Below is a small trained network, with its code and all its weights. Each question gives an input and a class and asks what happens when units are switched off, that is, made to give their printed mean instead of their output.

import numpy as np


def w(rows, s, z=0):
    codes = np.array(rows[::2]) - 128.0
    scale = np.full(codes.shape[1], s)
    scale[-1] = z or s
    return codes * scale


def norm(h):
    return h / np.sqrt((h * h).mean(-1, keepdims=True) + 1e-5)


def f(y):
    return y / 2 * (1 + np.tanh(0.7978845608 * (y + 0.044715 * y**3)))


def log_softmax(a):
    a = a - a.max(-1, keepdims=True)
    return a - np.log(np.exp(a).sum(-1, keepdims=True))


def net(x, mask):
    res = np.array(x, float).reshape(1, 3) / 4 @ E
    u = 0
    for l in range(4):
        y = f(norm(res) @ A[l][:, :-1].T + A[l][:, -1])
        res = res + np.where(mask[u : u + 3], y, B[l][:, -1]) @ B[l][:, :-1]
        u += 3
    return log_softmax(norm(res)[-1] @ U[:, :-1].T + U[:, -1])


A, B = {}, {}
E = w([
[186,55,195,168,215,62,159,159,140,148,118],'x0',
[129,48,134,146,178,202,97,120,151,132,114],'x1',
[249,194,49,55,223,184,123,198,255,102,204],'x2',
],0.007)
A[0] = w([
[98,64,119,139,149,251,119,110,122,124,111,12],'0.n0',
[145,70,146,139,166,113,136,128,137,131,127,27],'0.n1',
[95,124,110,128,99,236,120,99,133,119,129,4],'0.n2',
],0.02,0.0026)
B[0] = w([
[216,62,223,115,2,80,63,108,217,178,175,255],'0.n0',
[87,199,142,117,137,193,91,164,86,119,104,206],'0.n1',
[79,197,57,128,152,137,131,207,26,158,51,227],'0.n2',
],0.0088,0.013)
A[1] = w([
[120,49,135,135,162,228,113,71,174,103,166,65],'1.n0',
[170,54,194,154,229,95,117,191,113,158,92,2],'1.n1',
[118,229,123,129,112,4,181,132,102,110,140,16],'1.n2',
],0.017,0.0041)
B[1] = w([
[157,112,111,90,110,124,119,126,186,147,152,148],'1.n0',
[103,184,30,107,2,148,116,125,92,167,93,196],'1.n1',
[187,82,188,114,40,109,44,161,170,198,134,246],'1.n2',
],0.0088,0.012)
A[2] = w([
[94,5,171,185,148,70,177,58,47,142,78,1],'2.n0',
[135,14,209,154,246,65,227,39,158,69,135,68],'2.n1',
[210,135,92,107,197,210,111,148,210,115,165,144],'2.n2',
],0.014,0.0009)
B[2] = w([
[103,93,105,155,87,135,138,85,161,97,141,195],'2.n0',
[124,177,147,193,179,245,122,108,93,49,156,129],'2.n1',
[105,112,118,180,152,129,156,83,131,66,149,254],'2.n2',
],0.011,0.0068)
A[3] = w([
[72,63,192,169,31,119,119,84,101,143,82,248],'3.n0',
[248,93,63,95,219,211,135,176,204,143,114,16],'3.n1',
[234,49,186,86,230,12,110,248,119,236,91,253],'3.n2',
],0.013,0.0013)
B[3] = w([
[156,150,71,121,224,117,178,132,163,84,167,251],'3.n0',
[106,82,125,136,102,2,151,126,97,177,114,150],'3.n1',
[100,103,197,182,186,220,117,92,124,71,113,191],'3.n2',
],0.0083,0.021)
U = w([
[189,78,191,147,66,115,65,141,193,157,143,135],'0',
[111,230,68,120,79,152,104,195,67,163,72,128],'1',
[121,110,49,168,167,68,210,83,169,55,172,134],'2',
[132,144,183,163,194,185,123,145,113,81,115,255],'3',
[76,74,204,63,144,112,223,119,58,139,107,53],'4',
[38,85,204,62,187,96,199,27,87,218,59,4],'5',
[47,85,204,1,180,120,203,67,86,164,108,34],'6',
],0.0094,0.0062)

Each question gives the input, the list of numbers given to net, and the class t.
The units are the neurons (one row each of A and B). Each row of codes is followed by its name. A weight is (code - 128) times the scale printed after its matrix; where a second scale follows, it is the last column's (A, B and U).
mask holds one flag per neuron, layer by layer. A switched-off neuron (its flag False) gives its mean, the last column of its row in B, instead of its output. The means were averaged over made-up inputs and are rounded, as every weight is.
A unit's drop is (log p(t) with every unit on - log p(t) with that unit switched off) / (log p(t) with every unit on - log p(t) with every unit switched off).
The circuit of an input: a set's keep is (log p(t) with only the set's units on - log p(t) with every unit switched off) / (log p(t) with every unit on - log p(t) with every unit switched off). Starting from all 12 units, units are removed one at a time, each time the one whose removal leaves the highest keep (on an exact tie, the one counted first), for as long as the keep stays at least 0.8.
circuit, biggest first: the units of the circuit, biggest drop first
top k neurons: the k neurons with the biggest drops, biggest first
k most important neurons of layer l: the k neurons of layer l with the biggest drops, biggest first
drop when u is switched off: that unit's drop, to one decimal
input [-5,2,4], class 1: circuit, biggest first	(0.n2)
input [-3,2,-2], class 3: top 4 neurons	(1.n1; 3.n2; 0.n2; 0.n0)
input [-3,-7,-5], class 0: top 2 neurons	(1.n2; 0.n0)
input [-7,-7,-3], class 0: top 3 neurons	(1.n2; 0.n1; 1.n1)
input [-2,3,-2], class 3: top 4 neurons	(3.n2; 1.n1; 0.n2; 1.n2)
input [0,3,2], class 3: circuit, biggest first	(3.n2; 1.n1)
input [-2,0,0], class 3: circuit, biggest first	(1.n1; 3.n2; 2.n0)
input [-6,7,8], class 2: top 2 neurons	(1.n2; 2.n2)
input [3,-2,-2], class 3: top 3 neurons	(0.n1; 2.n0; 2.n2)
input [1,-4,5], class 2: top 2 neurons	(0.n2; 2.n2)
input [1,1,2], class 3: top 3 neurons	(2.n2; 0.n1; 1.n2)
input [-5,4,1], class 1: top 2 neurons	(0.n2; 1.n2)
input [-5,2,3], class 1: top 2 neurons	(0.n2; 1.n2)
input [8,2,-2], class 1: top neuron	(1.n1)
input [5,-2,4], class 1: top 3 neurons	(1.n1; 0.n0; 3.n0)
input [-3,-8,-3], class 0: top 2 neurons	(1.n2; 0.n2)
input [5,-7,8], class 2: 2 most important neurons of layer 0	(0.n2; 0.n0)
input [-6,-8,-3], class 0: 2 most important neurons of layer 0	(0.n1; 0.n2)
input [0,-1,8], class 2: drop when 2.n2 is switched off	0.2
input [2,1,7], class 2: drop when 0.n0 is switched off	0.1
input [0,6,7], class 2: circuit, biggest first	(2.n2)
input [8,-3,2], class 1: drop when 1.n1 is switched off	0.1
